Here is a tiny trained network, its code and every weight. The questions are about switching its units off for an input and a class, where a switched-off unit gives its printed mean instead of its output.

import numpy as np


def w(rows, s, z=0):
    codes = np.array(rows[::2]) - 128.0
    scale = np.full(codes.shape[1], s)
    scale[-1] = z or s
    return codes * scale


def f(y):
    return np.maximum(y, 0)


def log_softmax(a):
    a = a - a.max(-1, keepdims=True)
    return a - np.log(np.exp(a).sum(-1, keepdims=True))


def net(x, mask):
    res = np.array(x, float).reshape(1, 8) / 4 @ E
    y = f(res @ A[0][:, :-1].T + A[0][:, -1])
    res = res + np.where(mask, y, B[0][:, -1]) @ B[0][:, :-1]
    return log_softmax(res[-1] @ U[:, :-1].T + U[:, -1])


A, B = {}, {}
E = w([
[127,129,128,134,149,125,141,111],'x0',
[139,151,90,132,137,88,145,146],'x1',
[197,93,88,138,107,196,237,82],'x2',
[142,143,101,132,125,112,136,141],'x3',
[180,149,201,226,102,82,149,155],'x4',
[132,141,102,132,118,116,132,142],'x5',
[133,135,117,126,115,126,126,140],'x6',
[136,59,123,173,183,171,162,254],'x7',
],0.0092)
A[0] = w([
[180,87,233,208,68,81,135,114,133],'N1',
[114,113,108,151,196,161,136,219,27],'N2',
[98,131,146,87,121,168,139,128,255],'N3',
[193,205,145,82,59,82,68,2,11],'N4',
[102,95,51,4,175,189,89,120,11],'N5',
[151,79,132,177,170,209,162,222,18],'N6',
[196,101,103,110,80,173,197,90,73],'N7',
[113,90,118,161,125,149,193,115,169],'N8',
],0.0098,0.0089)
B[0] = w([
[128,142,121,142,133,89,178,189,245],'N1',
[144,73,193,84,124,199,121,71,186],'N2',
[151,208,73,156,249,124,180,176,254],'N3',
[177,37,130,132,124,159,124,72,253],'N4',
[93,116,173,147,40,56,211,113,205],'N5',
[142,102,109,114,75,170,127,74,224],'N6',
[50,117,158,98,146,112,47,146,201],'N7',
[94,158,120,99,150,55,66,175,216],'N8',
],0.011,0.0089)
U = w([
[159,19,148,126,91,195,134,70,2],'0',
[140,135,95,139,157,127,131,123,214],'1',
[166,155,117,105,157,125,128,126,208],'2',
[113,134,92,169,145,133,126,115,200],'3',
[102,123,136,159,78,92,192,123,19],'4',
[153,155,107,134,157,140,125,118,174],'5',
[160,159,107,116,156,132,123,126,164],'6',
[61,126,173,98,122,95,5,125,58],'7',
],0.013,0.009)

Each question gives the input, the list of numbers given to net, and the class t.
The units are the neurons (one row each of A and B). Each row of codes is followed by its name. A weight is (code - 128) times the scale printed after its matrix; where a second scale follows, it is the last column's (A, B and U).
mask holds one flag per neuron, in row order. A switched-off neuron (its flag False) gives its mean, the last column of its row in B, instead of its output. The means were averaged over made-up inputs and are rounded, as every weight is.
A unit's drop is (log p(t) with every unit on - log p(t) with that unit switched off) / (log p(t) with every unit on - log p(t) with every unit switched off).
The circuit of an input: a set's keep is (log p(t) with only the set's units on - log p(t) with every unit switched off) / (log p(t) with every unit on - log p(t) with every unit switched off). Starting from all 8 units, units are removed one at a time, each time the one whose removal leaves the highest keep (on an exact tie, the one counted first), for as long as the keep stays at least 0.8.
units of the circuit, in order: the units of the circuit, biggest drop first
top k neurons: the k neurons with the biggest drops, biggest first
drop when u is switched off: that unit's drop, to one decimal
input [-4,5,-3,-4,-8,5,-5,7], class 4: top 2 neurons -> (N5; N4)
input [1,-4,1,-6,7,-3,-3,8], class 0: units of the circuit, in order -> (N6)
input [3,5,6,1,4,7,2,-7], class 0: top 2 neurons -> (N4; N3)
input [1,5,5,-4,2,7,-2,7], class 0: top 3 neurons -> (N6; N2; N3)
input [-5,7,-7,-5,-5,-6,-4,3], class 6: top 2 neurons -> (N7; N3)
input [6,6,-8,-4,8,2,5,4], class 4: top 2 neurons -> (N1; N3)
input [5,-3,8,5,5,5,2,3], class 7: units of the circuit, in order -> (N7; N8)
input [-4,8,0,-2,3,1,-7,8], class 0: top 3 neurons -> (N2; N6; N3)
input [-4,8,4,5,-5,2,2,8], class 0: top 2 neurons -> (N2; N6)
input [1,2,8,4,5,-7,0,1], class 7: top 3 neurons -> (N7; N8; N3)
input [0,0,1,-6,3,0,1,-6], class 0: top 2 neurons -> (N4; N8)
input [-8,-5,-7,-7,5,7,-2,0], class 2: units of the circuit, in order -> (N7; N1)
input [2,2,2,0,-4,2,2,-7], class 0: top 3 neurons -> (N4; N8; N1)
input [-6,-3,-3,4,-6,4,8,-8], class 0: units of the circuit, in order -> (N4)
input [-2,-8,5,-6,8,-7,6,4], class 4: drop when N6 is switched off -> 0.2
input [8,-2,7,8,-8,3,1,-8], class 0: drop when N5 is switched off -> 0.3
input [5,1,-8,0,-2,4,4,8], class 0: drop when N6 is switched off -> 0.1
